Below are the code and all the weights of a small trained network. Each question names an input and a class and asks about switching units off, where a switched-off unit gives its printed mean instead of its output.

import numpy as np


def w(rows, s, z=0):
    codes = np.array(rows[::2]) - 128.0
    scale = np.full(codes.shape[1], s)
    scale[-1] = z or s
    return codes * scale


def norm(h):
    return h / np.sqrt((h * h).mean(-1, keepdims=True) + 1e-5)


def f(y):
    return np.maximum(y, 0)


def log_softmax(a):
    a = a - a.max(-1, keepdims=True)
    return a - np.log(np.exp(a).sum(-1, keepdims=True))


def net(x, mask):
    res = np.array(x, float).reshape(1, 8) / 4 @ E
    u = 0
    for l in range(4):
        y = f(norm(res) @ A[l][:, :-1].T + A[l][:, -1])
        res = res + np.where(mask[u : u + 8], y, B[l][:, -1]) @ B[l][:, :-1]
        u += 8
    return log_softmax(norm(res)[-1] @ U[:, :-1].T + U[:, -1])


A, B = {}, {}
E = w([
[133,142,129,130,134,139,120,130],'x0',
[1,134,210,136,155,109,70,87],'x1',
[164,104,106,60,228,127,132,34],'x2',
[229,175,153,172,92,34,35,100],'x3',
[125,118,130,124,126,120,131,128],'x4',
[131,136,126,131,131,137,122,128],'x5',
[60,176,6,103,171,46,88,153],'x6',
[130,133,128,129,129,130,126,129],'x7',
],0.0081)
A[0] = w([
[55,184,164,59,92,143,117,125,170],'0.n0',
[99,145,51,164,210,115,72,107,44],'0.n1',
[15,202,170,154,58,170,86,253,33],'0.n2',
[142,90,157,189,117,206,95,59,80],'0.n3',
[155,1,151,110,213,108,83,56,3],'0.n4',
[201,143,206,125,119,28,14,126,70],'0.n5',
[138,99,105,123,213,116,124,87,144],'0.n6',
[85,131,210,152,163,80,131,97,22],'0.n7',
],0.0056,0.0032)
B[0] = w([
[125,69,76,165,120,151,125,137,205],'0.n0',
[132,132,83,93,133,94,135,120,189],'0.n1',
[132,160,128,98,57,109,126,119,249],'0.n2',
[185,145,175,72,144,125,175,161,192],'0.n3',
[181,148,137,45,91,169,108,68,199],'0.n4',
[84,125,91,254,144,129,179,71,253],'0.n5',
[159,238,123,81,39,149,167,121,210],'0.n6',
[183,90,147,122,199,142,68,168,164],'0.n7',
],0.0079,0.0042)
A[1] = w([
[251,144,67,127,145,187,133,175,2],'1.n0',
[44,160,93,93,180,198,111,155,98],'1.n1',
[73,100,173,62,143,237,114,194,78],'1.n2',
[154,81,130,170,225,77,143,184,44],'1.n3',
[155,78,243,72,114,151,118,148,55],'1.n4',
[32,174,254,138,179,107,69,146,105],'1.n5',
[106,132,166,71,145,111,110,81,78],'1.n6',
[22,180,211,88,161,166,35,20,105],'1.n7',
],0.0077,0.005)
B[1] = w([
[107,9,97,124,129,141,75,133,195],'1.n0',
[131,144,117,185,154,113,151,94,203],'1.n1',
[126,143,98,212,116,135,161,47,226],'1.n2',
[100,113,83,114,124,124,110,109,128],'1.n3',
[145,132,179,148,186,87,123,179,209],'1.n4',
[196,1,56,123,130,133,109,143,204],'1.n5',
[111,87,92,106,99,160,73,123,167],'1.n6',
[229,87,58,114,68,117,137,175,252],'1.n7',
],0.0089,0.0046)
A[2] = w([
[138,53,51,134,134,117,112,166,16],'2.n0',
[68,145,158,174,9,107,103,217,3],'2.n1',
[176,86,199,142,177,109,114,94,122],'2.n2',
[100,141,73,115,149,194,173,130,13],'2.n3',
[144,93,254,139,140,189,139,123,76],'2.n4',
[14,211,35,62,175,41,39,168,50],'2.n5',
[101,138,116,80,173,143,73,81,69],'2.n6',
[136,72,142,57,98,64,156,222,96],'2.n7',
],0.009,0.0021)
B[2] = w([
[180,61,178,126,171,140,117,165,223],'2.n0',
[94,153,103,61,79,237,105,113,241],'2.n1',
[100,175,159,116,123,117,158,150,209],'2.n2',
[113,124,145,160,131,112,114,99,188],'2.n3',
[120,178,129,78,166,39,173,224,229],'2.n4',
[164,150,255,107,148,103,196,205,254],'2.n5',
[85,145,150,92,94,123,111,129,158],'2.n6',
[69,125,82,173,159,103,41,121,171],'2.n7',
],0.011,0.006)
A[3] = w([
[139,167,128,179,125,108,82,87,118],'3.n0',
[169,119,172,148,101,147,145,121,117],'3.n1',
[119,152,157,144,80,85,95,122,143],'3.n2',
[160,163,131,1,177,136,109,8,51],'3.n3',
[157,115,96,174,104,73,97,105,126],'3.n4',
[100,126,123,136,155,161,170,86,6],'3.n5',
[66,94,83,154,137,138,176,137,84],'3.n6',
[159,34,87,97,114,159,133,151,106],'3.n7',
],0.013,0.0022)
B[3] = w([
[57,193,72,187,136,110,167,87,155],'3.n0',
[48,112,121,93,206,66,118,133,194],'3.n1',
[140,67,104,117,159,138,164,56,178],'3.n2',
[36,136,104,177,2,217,100,187,253],'3.n3',
[101,124,129,114,179,144,154,51,177],'3.n4',
[104,221,109,203,86,40,164,76,162],'3.n5',
[155,145,96,161,176,69,115,41,182],'3.n6',
[172,114,156,108,166,119,19,85,248],'3.n7',
],0.0095,0.0071)
U = w([
[148,126,185,73,152,64,178,225,179],'0',
[173,31,99,111,169,127,28,107,235],'1',
[80,139,77,108,9,209,93,144,7],'2',
[104,143,83,190,151,70,187,17,23],'3',
],0.013,0.0014)

Each question gives the input, the list of numbers given to net, and the class t.
The units are the neurons (one row each of A and B). Each row of codes is followed by its name. A weight is (code - 128) times the scale printed after its matrix; where a second scale follows, it is the last column's (A, B and U).
mask holds one flag per neuron, layer by layer. A switched-off neuron (its flag False) gives its mean, the last column of its row in B, instead of its output. The means were averaged over made-up inputs and are rounded, as every weight is.
A unit's drop is (log p(t) with every unit on - log p(t) with that unit switched off) / (log p(t) with every unit on - log p(t) with every unit switched off).
The circuit of an input: a set's keep is (log p(t) with only the set's units on - log p(t) with every unit switched off) / (log p(t) with every unit on - log p(t) with every unit switched off). Starting from the 12 units with the biggest drops (on a tie, the unit counted first), units are removed one at a time, each time the one whose removal leaves the highest keep (on an exact tie, the one counted first), for as long as the keep stays at least 0.8.
units of the circuit, in order: the units of the circuit, biggest drop first
most important unit: the unit with the biggest drop
k most important neurons: the k neurons with the biggest drops, biggest first
top k neurons in layer l: the k neurons of layer l with the biggest drops, biggest first
input [3,8,-5,-4,-7,2,-8,-3], class 0: units of the circuit, in order => 2.n4
input [0,-5,1,-5,-1,0,4,5], class 1: 2 most important neurons => 1.n0; 2.n0
input [0,-7,7,6,1,-8,-8,-5], class 0: 3 most important neurons => 2.n2; 2.n1; 1.n7
input [5,2,6,3,1,-6,-4,3], class 2: 3 most important neurons => 3.n3; 0.n4; 2.n5
input [-7,6,2,-5,-6,8,-2,2], class 1: 2 most important neurons => 1.n7; 1.n5
input [7,6,-6,-7,-5,-3,-5,-1], class 3: top 2 neurons in layer 0 => 0.n0; 0.n3
input [0,3,4,-7,1,3,-5,-6], class 3: 2 most important neurons => 1.n2; 2.n5
input [6,5,-6,7,2,1,8,-1], class 0: 3 most important neurons => 2.n5; 1.n2; 3.n3
input [7,0,7,-5,-3,2,-8,-2], class 0: 4 most important neurons => 2.n4; 1.n4; 2.n1; 0.n3
input [8,6,-6,6,-3,-1,-5,-6], class 1: units of the circuit, in order => 1.n5; 3.n3
input [7,-8,-8,3,2,-3,-2,0], class 1: units of the circuit, in order => 1.n0; 3.n7; 3.n3
input [-7,3,-4,-5,0,6,1,0], class 3: top 2 neurons in layer 0 => 0.n6; 0.n0
input [3,6,5,-4,5,-5,5,-3], class 1: units of the circuit, in order => 1.n7; 3.n7
input [4,-2,8,5,-8,-4,-7,5], class 2: 4 most important neurons => 3.n3; 2.n5; 0.n4; 2.n0
input [-1,-5,-1,7,6,-6,-5,-3], class 3: most important unit => 2.n5
input [5,-1,6,1,7,-3,5,5], class 2: 4 most important neurons => 3.n3; 0.n6; 0.n4; 2.n4
input [-6,-1,0,8,1,0,-6,-7], class 3: 2 most important neurons => 0.n5; 2.n5
input [3,-3,6,-6,6,1,4,8], class 2: 2 most important neurons => 3.n3; 0.n5
input [-6,-6,5,3,4,1,7,-5], class 0: 2 most important neurons => 2.n5; 1.n7
input [4,4,0,-2,4,8,7,-8], class 0: units of the circuit, in order => 2.n5
input [1,8,-8,2,-7,2,7,-2], class 1: top 2 neurons in layer 1 => 1.n5; 1.n7
input [-2,5,1,8,4,-4,-5,4], class 3: 2 most important neurons => 0.n5; 2.n5
input [-1,3,4,2,5,7,0,-3], class 2: top 2 neurons in layer 1 => 1.n5; 1.n0
input [-1,-6,-7,8,6,-6,-6,-6], class 3: top 2 neurons in layer 2 => 2.n5; 2.n0
input [-2,-5,5,8,0,3,-8,-4], class 0: top 2 neurons in layer 2 => 2.n4; 2.n2
input [6,5,8,4,0,3,-7,-2], class 2: top 2 neurons in layer 1 => 1.n6; 1.n7
